Here is a tiny trained network, its code and every weight. The questions are about switching its units off for an input and a target symbol, where a switched-off unit gives its printed mean instead of its output.

import numpy as np


def w(rows, s, z=0):
    codes = np.array(rows[::2]) - 128.0
    scale = np.full(codes.shape[1], s)
    scale[-1] = z or s
    return codes * scale


def norm(h):
    return h / np.sqrt((h * h).mean(-1, keepdims=True) + 1e-5)


def f(y):
    return y / 2 * (1 + np.tanh(0.7978845608 * (y + 0.044715 * y**3)))


def softmax(a):
    e = np.exp(a - a.max(-1, keepdims=True))
    return e / e.sum(-1, keepdims=True)


def log_softmax(a):
    a = a - a.max(-1, keepdims=True)
    return a - np.log(np.exp(a).sum(-1, keepdims=True))


def net(x, mask):
    ids = ['ΔΞΠΣΦΩαβεζηθλμτψ'.index(c) for c in x.split()]
    T = len(ids)
    res = E[ids] + P[:T]
    q, k, v = (norm(res) @ M[0].T for M in (Q, K, V))
    z = softmax(np.where(np.tri(T) > 0, q @ k.T / 3**0.5, -1e9)) @ v
    res = res + np.where(mask[0], z, O[0][:, -1]) @ O[0][:, :-1]
    y = f(norm(res) @ A[0][:, :-1].T + A[0][:, -1])
    res = res + np.where(mask[1:9], y, B[0][:, -1]) @ B[0][:, :-1]
    return log_softmax(norm(res)[-1] @ U[:, :-1].T + U[:, -1])


Q, K, V, O, A, B = {}, {}, {}, {}, {}, {}
E = w([
[78,125,114,92,88],'Δ',
[112,136,125,100,75],'Ξ',
[60,217,84,125,224],'Π',
[93,145,254,139,85],'Σ',
[141,89,103,71,79],'Φ',
[116,143,161,182,207],'Ω',
[118,180,134,148,155],'α',
[115,161,147,134,162],'β',
[108,85,148,111,90],'ε',
[31,138,112,108,102],'ζ',
[132,157,67,59,74],'η',
[179,85,131,139,133],'θ',
[143,111,218,36,187],'λ',
[71,90,56,176,170],'μ',
[166,186,68,167,104],'τ',
[172,115,130,98,205],'ψ',
],0.021)
P = w([
[51,108,247,161,1],'0',
[104,168,227,179,42],'1',
[111,147,211,181,69],'2',
[113,136,207,181,87],'3',
[116,132,206,174,90],'4',
[112,130,189,168,100],'5',
[89,126,159,162,113],'6',
[119,127,198,169,104],'7',
[107,131,212,167,83],'8',
],0.0072)
Q[0] = w([
[172,155,156,153,2],'h1',
[224,20,36,36,76],'h1',
[186,33,141,194,210],'h1',
],0.0074)
K[0] = w([
[195,74,149,160,156],'h1',
[130,166,200,167,1],'h1',
[117,112,171,107,82],'h1',
],0.0076)
V[0] = w([
[154,78,17,197,167],'h1',
[1,227,44,126,165],'h1',
[90,116,110,218,65],'h1',
],0.0089)
O[0] = w([
[114,81,110,211,154,88],'h1',
[139,157,194,178,118,251],'h1',
[123,107,57,143,10,147],'h1',
],0.012,0.013)
A[0] = w([
[130,133,162,99,107,2],'n1',
[197,176,55,103,113,182],'n2',
[48,147,145,70,157,171],'n3',
[129,139,158,255,189,201],'n4',
[206,98,145,141,51,224],'n5',
[71,226,127,193,220,47],'n6',
[58,137,182,83,21,74],'n7',
[136,248,190,113,179,214],'n8',
],0.009,0.0053)
B[0] = w([
[129,254,209,46,37,120],'n1',
[163,108,104,189,165,134],'n2',
[209,82,170,141,215,161],'n3',
[108,72,105,57,114,219],'n4',
[36,111,42,99,219,175],'n5',
[138,117,225,169,46,188],'n6',
[220,118,125,164,102,194],'n7',
[188,101,100,154,144,250],'n8',
],0.0092,0.012)
U = w([
[79,172,163,55,63,81],'Δ',
[124,122,141,120,116,90],'Ξ',
[75,192,227,194,134,180],'Π',
[97,176,176,58,93,72],'Σ',
[142,86,111,90,126,220],'Φ',
[116,45,153,122,116,45],'Ω',
[156,206,106,155,117,59],'α',
[217,179,121,125,127,4],'β',
[121,76,145,70,86,82],'ε',
[111,179,131,127,58,107],'ζ',
[159,175,86,117,130,135],'η',
[117,67,79,122,184,183],'θ',
[159,127,175,37,165,171],'λ',
[21,63,120,166,123,184],'μ',
[128,150,46,209,149,186],'τ',
[183,61,104,132,245,113],'ψ',
],0.012,0.004)

Each question gives the input, a string of symbols that net reads in full, and the target symbol t.
The units are the heads (3 rows each of Q, K, V and O) and the neurons (one row each of A and B). Each row of codes is followed by its name. A weight is (code - 128) times the scale printed after its matrix; where a second scale follows, it is the last column's (O, A, B and U).
mask holds one flag per unit, heads first, then neurons. A switched-off unit (its flag False) gives its mean, the last column of its rows in O or B, instead of its output. The means were averaged over made-up inputs and are rounded, as every weight is.
A unit's drop is (log p(t) with every unit on - log p(t) with that unit switched off) / (log p(t) with every unit on - log p(t) with every unit switched off).
The circuit of an input: a set's keep is (log p(t) with only the set's units on - log p(t) with every unit switched off) / (log p(t) with every unit on - log p(t) with every unit switched off). Starting from all 9 units, units are removed one at a time, each time the one whose removal leaves the highest keep (on an exact tie, the one counted first), for as long as the keep stays at least 0.8.
units of the circuit, in order: the units of the circuit, biggest drop first
most important unit: the unit with the biggest drop
k most important neurons: the k neurons with the biggest drops, biggest first
drop of u: that unit's drop, to one decimal
input Π Π μ α ε, target μ: units of the circuit, in order	[n5 h1]
input Δ ε Π Π θ, target θ: most important unit	n5
input λ Φ Ω λ ζ ε, target λ: units of the circuit, in order	[h1 n8 n3]
input Δ μ ε Σ, target μ: units of the circuit, in order	[h1 n5]
input Δ Σ τ ψ Δ, target ψ: units of the circuit, in order	[h1 n3]
input λ Ω Φ Δ Δ α ζ μ, target μ: units of the circuit, in order	[n8 n7]
input Π Δ ψ ζ β, target ψ: 2 most important neurons	[n8 n3]
input η ψ Ω β Δ α, target ψ: 2 most important neurons	[n8 n3]
input Π Π Π τ, target τ: 2 most important neurons	[n5 n6]
input ζ Δ Π Δ, target Π: 2 most important neurons	[n4 n5]
input Π μ ζ Σ ψ Ξ, target ψ: 2 most important neurons	[n3 n6]
input Ω Σ ε β Ξ ψ α, target ψ: drop of h1	1.1
input τ β μ Δ, target μ: drop of h1	1.8
input Φ Ω θ, target θ: drop of n4	0.0
input Π α μ, target μ: drop of n4	0.3
input Φ μ μ Δ Ω, target μ: most important neuron	[n4]
input β μ Δ, target μ: 2 most important neurons	[n5 n8]
